Below are the code and all the weights of a small trained network. Each question names an input and a class and asks about switching units off, where a switched-off unit gives its printed mean instead of its output.

import numpy as np


def w(rows, s, z=0):
    codes = np.array(rows[::2]) - 128.0
    scale = np.full(codes.shape[1], s)
    scale[-1] = z or s
    return codes * scale


def norm(h):
    return h / np.sqrt((h * h).mean(-1, keepdims=True) + 1e-5)


def f(y):
    return y / 2 * (1 + np.tanh(0.7978845608 * (y + 0.044715 * y**3)))


def log_softmax(a):
    a = a - a.max(-1, keepdims=True)
    return a - np.log(np.exp(a).sum(-1, keepdims=True))


def net(x, mask):
    res = np.array(x, float).reshape(1, 7) / 4 @ E
    u = 0
    for l in range(2):
        y = f(norm(res) @ A[l][:, :-1].T + A[l][:, -1])
        res = res + np.where(mask[u : u + 7], y, B[l][:, -1]) @ B[l][:, :-1]
        u += 7
    return log_softmax(norm(res)[-1] @ U[:, :-1].T + U[:, -1])


A, B = {}, {}
E = w([
[154,139,138,35,84,141,140,164,251,71],'x0',
[194,132,147,102,117,103,102,156,101,166],'x1',
[128,128,128,128,128,126,128,130,129,127],'x2',
[134,96,39,113,89,29,197,197,180,173],'x3',
[224,164,158,195,51,175,124,32,212,83],'x4',
[128,128,128,128,127,130,128,128,127,129],'x5',
[99,211,122,155,119,117,78,152,160,174],'x6',
],0.019)
A[0] = w([
[227,145,163,42,141,120,74,156,87,162,37],'L0N0',
[4,125,120,132,150,159,154,99,172,72,14],'L0N1',
[51,131,149,17,143,156,106,162,102,123,44],'L0N2',
[106,144,169,5,130,153,91,145,174,87,32],'L0N3',
[141,54,163,69,143,139,164,108,97,84,7],'L0N4',
[100,154,194,50,153,175,67,126,100,76,40],'L0N5',
[69,227,152,113,136,118,68,156,162,155,39],'L0N6',
],0.03,0.015)
B[0] = w([
[76,93,163,192,34,89,142,150,117,84,199],'L0N0',
[84,99,167,190,33,90,147,155,117,87,209],'L0N1',
[141,112,145,72,159,28,42,113,99,159,249],'L0N2',
[139,188,155,121,196,136,185,193,172,64,241],'L0N3',
[183,143,1,154,94,181,83,160,116,112,193],'L0N4',
[71,105,138,116,121,230,165,40,148,197,233],'L0N5',
[170,141,16,157,101,165,93,145,117,122,206],'L0N6',
],0.032,0.016)
A[1] = w([
[111,148,152,200,177,158,96,84,23,111,110],'L1N0',
[188,4,111,70,134,173,164,125,66,44,2],'L1N1',
[58,106,101,103,173,133,122,166,61,145,47],'L1N2',
[132,135,143,198,185,130,167,186,10,155,73],'L1N3',
[116,84,69,65,98,69,211,192,178,184,130],'L1N4',
[197,129,154,105,97,127,130,58,208,103,86],'L1N5',
[189,155,176,163,105,178,82,64,159,65,156],'L1N6',
],0.031,0.0058)
B[1] = w([
[149,153,160,126,174,186,222,198,190,77,208],'L1N0',
[131,208,62,184,114,119,91,146,154,160,168],'L1N1',
[217,116,143,164,167,48,163,113,59,155,190],'L1N2',
[83,155,124,60,104,105,93,188,211,46,188],'L1N3',
[103,113,174,146,124,252,147,25,129,165,253],'L1N4',
[82,122,128,87,174,82,97,192,77,108,191],'L1N5',
[186,90,126,96,143,21,68,94,59,194,229],'L1N6',
],0.02,0.019)
U = w([
[134,97,124,92,195,50,78,123,61,167,251],'0',
[179,153,2,167,119,166,81,147,118,130,114],'1',
[104,111,156,119,157,203,145,50,137,165,158],'2',
[136,163,142,80,185,119,176,177,204,65,48],'3',
[88,81,158,206,44,81,142,147,97,94,22],'4',
],0.02,0.0028)

Each question gives the input, the list of numbers given to net, and the class t.
The units are the neurons (one row each of A and B). Each row of codes is followed by its name. A weight is (code - 128) times the scale printed after its matrix; where a second scale follows, it is the last column's (A, B and U).
mask holds one flag per neuron, layer by layer. A switched-off neuron (its flag False) gives its mean, the last column of its row in B, instead of its output. The means were averaged over made-up inputs and are rounded, as every weight is.
A unit's drop is (log p(t) with every unit on - log p(t) with that unit switched off) / (log p(t) with every unit on - log p(t) with every unit switched off).
The circuit of an input: a set's keep is (log p(t) with only the set's units on - log p(t) with every unit switched off) / (log p(t) with every unit on - log p(t) with every unit switched off). Starting from the 12 units with the biggest drops (on a tie, the unit counted first), units are removed one at a time, each time the one whose removal leaves the highest keep (on an exact tie, the one counted first), for as long as the keep stays at least 0.8.
circuit, biggest first: the units of the circuit, biggest drop first
most important unit: the unit with the biggest drop
top k neurons: the k neurons with the biggest drops, biggest first
k most important neurons of layer l: the k neurons of layer l with the biggest drops, biggest first
input [-3,6,7,-7,8,2,4], class 0: most important unit	L1N6
input [6,-8,4,-6,6,3,7], class 4: top 2 neurons	L0N1; L0N2
input [-2,-7,-1,-6,-7,-4,8], class 1: 4 most important neurons of layer 0	L0N6; L0N0; L0N5; L0N1
input [5,2,-8,-8,-5,-6,7], class 2: top 3 neurons	L0N5; L0N4; L1N1
input [0,6,-7,4,6,-7,2], class 0: top 2 neurons	L0N1; L1N6
input [-3,7,4,5,-6,1,-5], class 4: top 2 neurons	L0N0; L1N6
input [-7,1,-6,8,-3,5,1], class 2: top 2 neurons	L1N4; L0N2
input [5,-7,2,3,-7,6,-1], class 0: top 2 neurons	L0N2; L0N0
input [8,6,-3,-5,1,8,-8], class 1: 4 most important neurons of layer 1	L1N0; L1N6; L1N1; L1N3
input [-8,5,-4,-1,-1,1,-8], class 1: 2 most important neurons of layer 0	L0N4; L0N3
input [3,-6,-1,8,8,-2,3], class 0: top 2 neurons	L1N5; L1N6
input [-1,4,8,7,0,-1,-6], class 2: top 2 neurons	L1N4; L0N6
input [2,-7,3,-6,-4,-7,-4], class 4: top 2 neurons	L0N1; L1N4
input [-6,-4,5,6,-4,4,-6], class 1: most important unit	L1N1
input [6,4,0,5,-4,0,8], class 1: 2 most important neurons of layer 0	L0N6; L0N5
input [-4,-8,5,8,4,-8,-7], class 2: top 2 neurons	L1N4; L0N0
input [-7,2,1,-6,7,-4,-1], class 0: top 2 neurons	L1N6; L0N3
input [-8,8,-1,6,-5,-6,-2], class 3: 3 most important neurons of layer 0	L0N2; L0N1; L0N5
input [-7,-2,8,-1,6,4,6], class 3: 2 most important neurons of layer 0	L0N4; L0N5
input [2,-7,0,-4,1,-7,2], class 4: circuit, biggest first	L0N1
input [4,-6,-3,0,-5,-5,0], class 4: 2 most important neurons of layer 1	L1N6; L1N5
